Below is a small trained network, with its code and all its weights. Each question gives an input and a class and asks what happens when units are switched off, that is, made to give their printed mean instead of their output.

import numpy as np


def w(rows, s, z=0):
    codes = np.array(rows[::2]) - 128.0
    scale = np.full(codes.shape[1], s)
    scale[-1] = z or s
    return codes * scale


def f(y):
    return np.maximum(y, 0)


def log_softmax(a):
    a = a - a.max(-1, keepdims=True)
    return a - np.log(np.exp(a).sum(-1, keepdims=True))


def net(x, mask):
    res = np.array(x, float).reshape(1, 3) / 4 @ E
    y = f(res @ A[0][:, :-1].T + A[0][:, -1])
    res = res + np.where(mask, y, B[0][:, -1]) @ B[0][:, :-1]
    return log_softmax(res[-1] @ U[:, :-1].T + U[:, -1])


A, B = {}, {}
E = w([
[156,114,96,141,66,157,34,101,198,151,66],'x0',
[191,91,163,111,123,152,250,93,198,168,188],'x1',
[155,206,180,53,155,111,92,240,135,218,103],'x2',
],0.011)
A[0] = w([
[145,108,100,170,52,207,99,148,232,180,87,81],'N1',
[69,57,73,158,66,151,135,91,111,81,184,59],'N2',
[108,165,104,173,179,82,65,159,83,67,41,56],'N3',
[68,180,132,169,85,71,96,123,76,119,69,94],'N4',
[138,109,119,124,88,194,75,92,147,179,62,241],'N5',
[24,198,48,119,180,58,60,117,112,74,109,62],'N6',
[43,171,150,149,147,62,215,139,31,157,151,134],'N7',
[73,159,147,154,112,75,47,109,49,85,107,107],'N8',
[59,62,93,248,108,175,164,47,123,99,161,60],'N9',
[219,101,161,106,136,166,207,97,204,192,192,164],'N10',
[241,56,150,132,117,145,224,123,185,141,155,197],'N11',
[175,191,162,104,138,93,126,155,134,210,94,147],'N12',
[98,143,181,102,125,123,145,172,140,201,99,40],'N13',
[136,196,134,96,85,50,78,195,164,170,150,122],'N14',
[106,109,134,146,254,105,212,181,18,123,183,53],'N15',
[103,180,142,79,206,92,130,221,142,201,149,142],'N16',
[63,94,83,145,140,121,132,38,102,78,103,223],'N17',
[59,180,111,80,225,132,171,125,96,84,209,235],'N18',
[145,166,99,112,116,122,124,194,145,218,113,55],'N19',
[119,96,105,176,133,157,124,111,119,99,160,185],'N20',
[147,73,105,140,83,175,44,131,233,152,105,32],'N21',
[149,120,179,76,107,121,115,195,114,188,79,54],'N22',
[64,137,119,138,79,102,93,149,96,131,147,255],'N23',
[184,157,111,128,38,152,65,100,189,147,85,69],'N24',
[85,149,123,128,149,86,88,166,73,57,83,210],'N25',
],0.0077,0.0074)
B[0] = w([
[50,89,116,69,229,112,180,37,142,55,195,204],'N1',
[199,154,210,160,81,218,103,201,89,19,146,201],'N2',
[139,162,158,148,107,121,248,91,177,120,221,210],'N3',
[104,181,141,151,111,132,222,87,208,164,211,195],'N4',
[9,33,17,55,207,116,43,70,79,117,89,243],'N5',
[148,187,171,177,124,97,220,123,224,105,239,213],'N6',
[24,46,44,82,207,176,168,83,79,81,137,212],'N7',
[132,176,173,205,104,67,221,107,174,160,196,216],'N8',
[220,147,175,166,52,189,158,152,84,77,108,234],'N9',
[61,215,83,237,65,17,111,155,203,205,173,254],'N10',
[97,213,89,196,80,36,111,123,145,184,147,255],'N11',
[146,149,210,140,112,143,79,225,99,63,79,222],'N12',
[168,126,188,122,42,190,173,167,165,64,225,170],'N13',
[174,97,144,145,99,198,89,157,82,82,98,216],'N14',
[89,87,81,63,221,180,172,3,147,54,223,213],'N15',
[159,117,148,157,111,180,112,188,71,76,94,245],'N16',
[193,141,147,119,92,172,51,185,58,136,34,244],'N17',
[95,100,52,49,223,123,44,83,57,150,96,237],'N18',
[142,136,188,148,94,196,169,202,119,77,133,183],'N19',
[160,134,144,112,115,162,73,180,94,126,68,195],'N20',
[102,65,84,112,193,208,203,63,182,84,232,196],'N21',
[228,127,227,147,126,183,114,145,135,83,161,189],'N22',
[51,149,95,166,122,71,89,168,140,227,41,223],'N23',
[45,96,109,77,190,144,164,54,138,38,173,201],'N24',
[85,191,80,199,112,36,184,192,159,186,118,240],'N25',
],0.006,0.012)
U = w([
[114,198,132,176,92,55,187,125,202,152,176,73],'0',
[75,31,103,57,205,169,146,76,135,53,160,97],'1',
[222,129,175,137,78,207,109,165,104,44,103,102],'2',
[71,129,75,114,134,58,5,153,99,217,17,250],'3',
[230,14,181,23,106,103,189,92,170,210,101,55],'4',
],0.014,0.013)

Each question gives the input, the list of numbers given to net, and the class t.
The units are the neurons (one row each of A and B). Each row of codes is followed by its name. A weight is (code - 128) times the scale printed after its matrix; where a second scale follows, it is the last column's (A, B and U).
mask holds one flag per neuron, in row order. A switched-off neuron (its flag False) gives its mean, the last column of its row in B, instead of its output. The means were averaged over made-up inputs and are rounded, as every weight is.
A unit's drop is (log p(t) with every unit on - log p(t) with that unit switched off) / (log p(t) with every unit on - log p(t) with every unit switched off).
The circuit of an input: a set's keep is (log p(t) with only the set's units on - log p(t) with every unit switched off) / (log p(t) with every unit on - log p(t) with every unit switched off). Starting from the 12 units with the biggest drops (on a tie, the unit counted first), units are removed one at a time, each time the one whose removal leaves the highest keep (on an exact tie, the one counted first), for as long as the keep stays at least 0.8.
circuit, biggest first: the units of the circuit, biggest drop first
k most important neurons: the k neurons with the biggest drops, biggest first
drop when u is switched off: that unit's drop, to one decimal
input [5,4,1], class 1: circuit, biggest first => N5
input [-4,-3,1], class 1: 2 most important neurons => N10, N11
input [5,-4,-4], class 1: 2 most important neurons => N10, N5
input [1,-2,4], class 2: 3 most important neurons => N10, N11, N18
input [-1,-3,2], class 3: 2 most important neurons => N10, N21
input [-4,8,-8], class 0: 2 most important neurons => N10, N11
input [-2,-4,-4], class 0: 2 most important neurons => N16, N25
input [8,-8,-8], class 0: 4 most important neurons => N8, N6, N25, N4
input [-7,5,8], class 2: 2 most important neurons => N16, N12
input [1,-6,-8], class 2: 3 most important neurons => N17, N2, N9
input [3,-1,-2], class 3: 2 most important neurons => N15, N7
input [-3,-1,-2], class 3: 3 most important neurons => N21, N1, N24
input [-2,5,-7], class 2: 2 most important neurons => N9, N2
input [1,-4,3], class 0: circuit, biggest first => N17
input [3,-6,8], class 2: drop when N14 is switched off => 0.2
input [8,-3,8], class 1: drop when N21 is switched off => 0.2
input [-5,-6,6], class 0: drop when N6 is switched off => 0.3
